Below are the code and all the weights of a small trained network. Each question names an input and a class and asks about switching units off, where a switched-off unit gives its printed mean instead of its output.

import numpy as np


def w(rows, s, z=0):
    codes = np.array(rows[::2]) - 128.0
    scale = np.full(codes.shape[1], s)
    scale[-1] = z or s
    return codes * scale


def f(y):
    return y / 2 * (1 + np.tanh(0.7978845608 * (y + 0.044715 * y**3)))


def log_softmax(a):
    a = a - a.max(-1, keepdims=True)
    return a - np.log(np.exp(a).sum(-1, keepdims=True))


def net(x, mask):
    res = np.array(x, float).reshape(1, 6) / 4 @ E
    y = f(res @ A[0][:, :-1].T + A[0][:, -1])
    res = res + np.where(mask, y, B[0][:, -1]) @ B[0][:, :-1]
    return log_softmax(res[-1] @ U[:, :-1].T + U[:, -1])


A, B = {}, {}
E = w([
[128,128,128],'x0',
[104,245,156],'x1',
[81,86,230],'x2',
[128,128,129],'x3',
[20,116,78],'x4',
[127,129,128],'x5',
],0.012)
A[0] = w([
[4,103,113,75],'neuron 1',
[143,23,92,22],'neuron 2',
[170,185,16,224],'neuron 3',
[100,230,166,79],'neuron 4',
[65,184,114,62],'neuron 5',
[153,237,184,5],'neuron 6',
[143,139,22,180],'neuron 7',
[249,148,219,95],'neuron 8',
[192,8,117,35],'neuron 9',
[170,164,50,139],'neuron 10',
[80,114,215,155],'neuron 11',
[219,123,177,86],'neuron 12',
[89,85,241,184],'neuron 13',
[95,113,218,177],'neuron 14',
[10,118,49,132],'neuron 15',
],0.012,0.0019)
B[0] = w([
[193,198,74,215],'neuron 1',
[37,91,85,205],'neuron 2',
[160,47,254,238],'neuron 3',
[23,3,105,228],'neuron 4',
[67,169,66,181],'neuron 5',
[23,105,61,235],'neuron 6',
[150,119,189,207],'neuron 7',
[186,185,19,250],'neuron 8',
[39,82,65,219],'neuron 9',
[174,110,242,198],'neuron 10',
[189,76,195,213],'neuron 11',
[182,199,66,201],'neuron 12',
[182,117,197,243],'neuron 13',
[160,98,205,213],'neuron 14',
[201,233,89,232],'neuron 15',
],0.0089,0.011)
U = w([
[151,85,237,251],'0',
[159,193,64,69],'1',
[6,65,89,96],'2',
],0.018,0.0014)

Each question gives the input, the list of numbers given to net, and the class t.
The units are the neurons (one row each of A and B). Each row of codes is followed by its name. A weight is (code - 128) times the scale printed after its matrix; where a second scale follows, it is the last column's (A, B and U).
mask holds one flag per neuron, in row order. A switched-off neuron (its flag False) gives its mean, the last column of its row in B, instead of its output. The means were averaged over made-up inputs and are rounded, as every weight is.
A unit's drop is (log p(t) with every unit on - log p(t) with that unit switched off) / (log p(t) with every unit on - log p(t) with every unit switched off).
The circuit of an input: a set's keep is (log p(t) with only the set's units on - log p(t) with every unit switched off) / (log p(t) with every unit on - log p(t) with every unit switched off). Starting from the 12 units with the biggest drops (on a tie, the unit counted first), units are removed one at a time, each time the one whose removal leaves the highest keep (on an exact tie, the one counted first), for as long as the keep stays at least 0.8.
units of the circuit, in order: the units of the circuit, biggest drop first
top k neurons: the k neurons with the biggest drops, biggest first
drop when u is switched off: that unit's drop, to one decimal
input [-3,8,-5,0,7,0], class 2: units of the circuit, in order -> neuron 4
input [7,-8,-6,0,-7,7], class 2: top 4 neurons -> neuron 9; neuron 2; neuron 15; neuron 1
input [-1,-4,-2,-5,-4,-6], class 1: top 3 neurons -> neuron 4; neuron 6; neuron 12
input [7,3,4,-3,-5,6], class 1: top 4 neurons -> neuron 8; neuron 3; neuron 12; neuron 10
input [-5,-7,-3,-7,-5,-6], class 2: top 2 neurons -> neuron 9; neuron 2
input [3,2,4,5,-5,-2], class 1: top 2 neurons -> neuron 8; neuron 3
input [4,-3,0,-4,-3,2], class 1: top 3 neurons -> neuron 4; neuron 6; neuron 3
input [0,-7,-7,-3,-3,8], class 0: top 4 neurons -> neuron 3; neuron 10; neuron 6; neuron 7
input [7,7,-8,-8,-2,3], class 0: top 2 neurons -> neuron 3; neuron 10
input [-1,-7,7,-4,3,-6], class 0: top 2 neurons -> neuron 13; neuron 6
input [5,8,-7,-6,-1,5], class 2: top 2 neurons -> neuron 6; neuron 4
input [3,7,2,0,-4,-5], class 2: top 2 neurons -> neuron 4; neuron 6
input [-6,-2,-7,-4,-6,1], class 0: top 2 neurons -> neuron 3; neuron 10
input [-3,4,-7,2,-5,3], class 0: units of the circuit, in order -> neuron 3
input [-2,-4,6,-6,6,-5], class 0: drop when neuron 11 is switched off -> 0.4
input [-7,6,-4,8,-3,-5], class 2: drop when neuron 6 is switched off -> 0.4
input [-8,-5,0,-2,8,-3], class 1: drop when neuron 15 is switched off -> 0.3
